Here is a tiny trained network, its code and every weight. The questions are about switching its units off for an input and a class, where a switched-off unit gives its printed mean instead of its output.

import numpy as np


def w(rows, s, z=0):
    codes = np.array(rows[::2]) - 128.0
    scale = np.full(codes.shape[1], s)
    scale[-1] = z or s
    return codes * scale


def f(y):
    return y / 2 * (1 + np.tanh(0.7978845608 * (y + 0.044715 * y**3)))


def log_softmax(a):
    a = a - a.max(-1, keepdims=True)
    return a - np.log(np.exp(a).sum(-1, keepdims=True))


def net(x, mask):
    res = np.array(x, float).reshape(1, 7) / 4 @ E
    y = f(res @ A[0][:, :-1].T + A[0][:, -1])
    res = res + np.where(mask, y, B[0][:, -1]) @ B[0][:, :-1]
    return log_softmax(res[-1] @ U[:, :-1].T + U[:, -1])


A, B = {}, {}
E = w([
[97,142,136,135,128,130,126,109],'x0',
[106,152,121,121,127,128,145,130],'x1',
[136,120,122,125,125,128,122,124],'x2',
[24,23,95,190,46,105,124,199],'x3',
[144,104,146,134,130,125,111,121],'x4',
[138,221,109,104,87,9,38,167],'x5',
[213,204,153,251,42,116,192,119],'x6',
],0.012)
A[0] = w([
[118,116,114,97,108,138,105,106,7],'n1',
[130,59,152,161,153,254,230,78,87],'n2',
[194,189,180,82,141,166,108,65,6],'n3',
[92,77,144,25,199,130,90,122,63],'n4',
[199,171,201,254,60,112,192,107,28],'n5',
[68,72,103,194,49,140,119,178,47],'n6',
[173,177,141,111,194,149,135,98,46],'n7',
[144,183,119,142,98,31,40,124,79],'n8',
[175,174,148,100,175,151,133,79,16],'n9',
[169,149,122,162,100,117,183,112,47],'n10',
],0.011,0.0026)
B[0] = w([
[93,160,124,137,103,161,132,83,135],'n1',
[201,226,185,7,63,110,87,225,251],'n2',
[120,108,102,187,91,53,185,110,196],'n3',
[110,149,62,196,236,156,87,134,218],'n4',
[93,120,51,186,212,197,106,162,239],'n5',
[86,26,150,132,82,87,179,73,213],'n6',
[80,47,156,102,76,119,193,67,184],'n7',
[255,180,174,114,83,88,18,146,205],'n8',
[99,101,170,134,136,93,200,76,184],'n9',
[75,111,134,112,148,203,104,159,171],'n10',
],0.01,0.021)
U = w([
[195,251,191,2,32,95,30,173,229],'0',
[103,137,23,137,232,243,83,131,153],'1',
[109,12,153,106,30,49,202,64,2],'2',
],0.0072,0.0016)

Each question gives the input, the list of numbers given to net, and the class t.
The units are the neurons (one row each of A and B). Each row of codes is followed by its name. A weight is (code - 128) times the scale printed after its matrix; where a second scale follows, it is the last column's (A, B and U).
mask holds one flag per neuron, in row order. A switched-off neuron (its flag False) gives its mean, the last column of its row in B, instead of its output. The means were averaged over made-up inputs and are rounded, as every weight is.
A unit's drop is (log p(t) with every unit on - log p(t) with that unit switched off) / (log p(t) with every unit on - log p(t) with every unit switched off).
The circuit of an input: a set's keep is (log p(t) with only the set's units on - log p(t) with every unit switched off) / (log p(t) with every unit on - log p(t) with every unit switched off). Starting from all 10 units, units are removed one at a time, each time the one whose removal leaves the highest keep (on an exact tie, the one counted first), for as long as the keep stays at least 0.8.
units of the circuit, in order: the units of the circuit, biggest drop first
most important unit: the unit with the biggest drop
k most important neurons: the k neurons with the biggest drops, biggest first
drop when u is switched off: that unit's drop, to one decimal
input [-1,6,-1,-2,-6,4,-8], class 1: most important unit : n4
input [-8,-4,-6,-6,-3,-6,7], class 1: 2 most important neurons : [n5 n8]
input [-1,-3,7,7,2,-7,-6], class 0: 2 most important neurons : [n2 n5]
input [-3,2,-4,3,-2,0,-2], class 2: units of the circuit, in order : [n5 n2]
input [-3,6,4,-6,8,-4,5], class 2: 4 most important neurons : [n7 n3 n4 n9]
input [-8,2,-8,-8,3,6,-7], class 2: units of the circuit, in order : [n7 n3]
input [-2,5,-5,-8,0,-3,7], class 2: 2 most important neurons : [n7 n3]
input [-8,-1,-1,3,6,-7,-7], class 0: 2 most important neurons : [n2 n5]
input [0,-4,7,-7,-8,3,-8], class 1: 2 most important neurons : [n4 n6]
input [-1,3,3,2,-2,-4,4], class 0: 2 most important neurons : [n2 n4]
input [-5,4,7,-7,-1,5,6], class 2: 2 most important neurons : [n2 n3]
input [3,5,1,-4,-1,5,7], class 1: 2 most important neurons : [n5 n2]
input [8,-5,-8,7,-1,-5,7], class 1: 2 most important neurons : [n5 n7]
input [-7,6,-2,4,-7,2,5], class 1: units of the circuit, in order : [n5]
input [1,3,3,-6,2,3,4], class 2: drop when n10 is switched off : 0.0
input [7,-6,-6,5,6,-7,0], class 0: drop when n2 is switched off : 1.9
input [8,-5,7,-8,-3,-1,-5], class 2: drop when n7 is switched off : 0.2
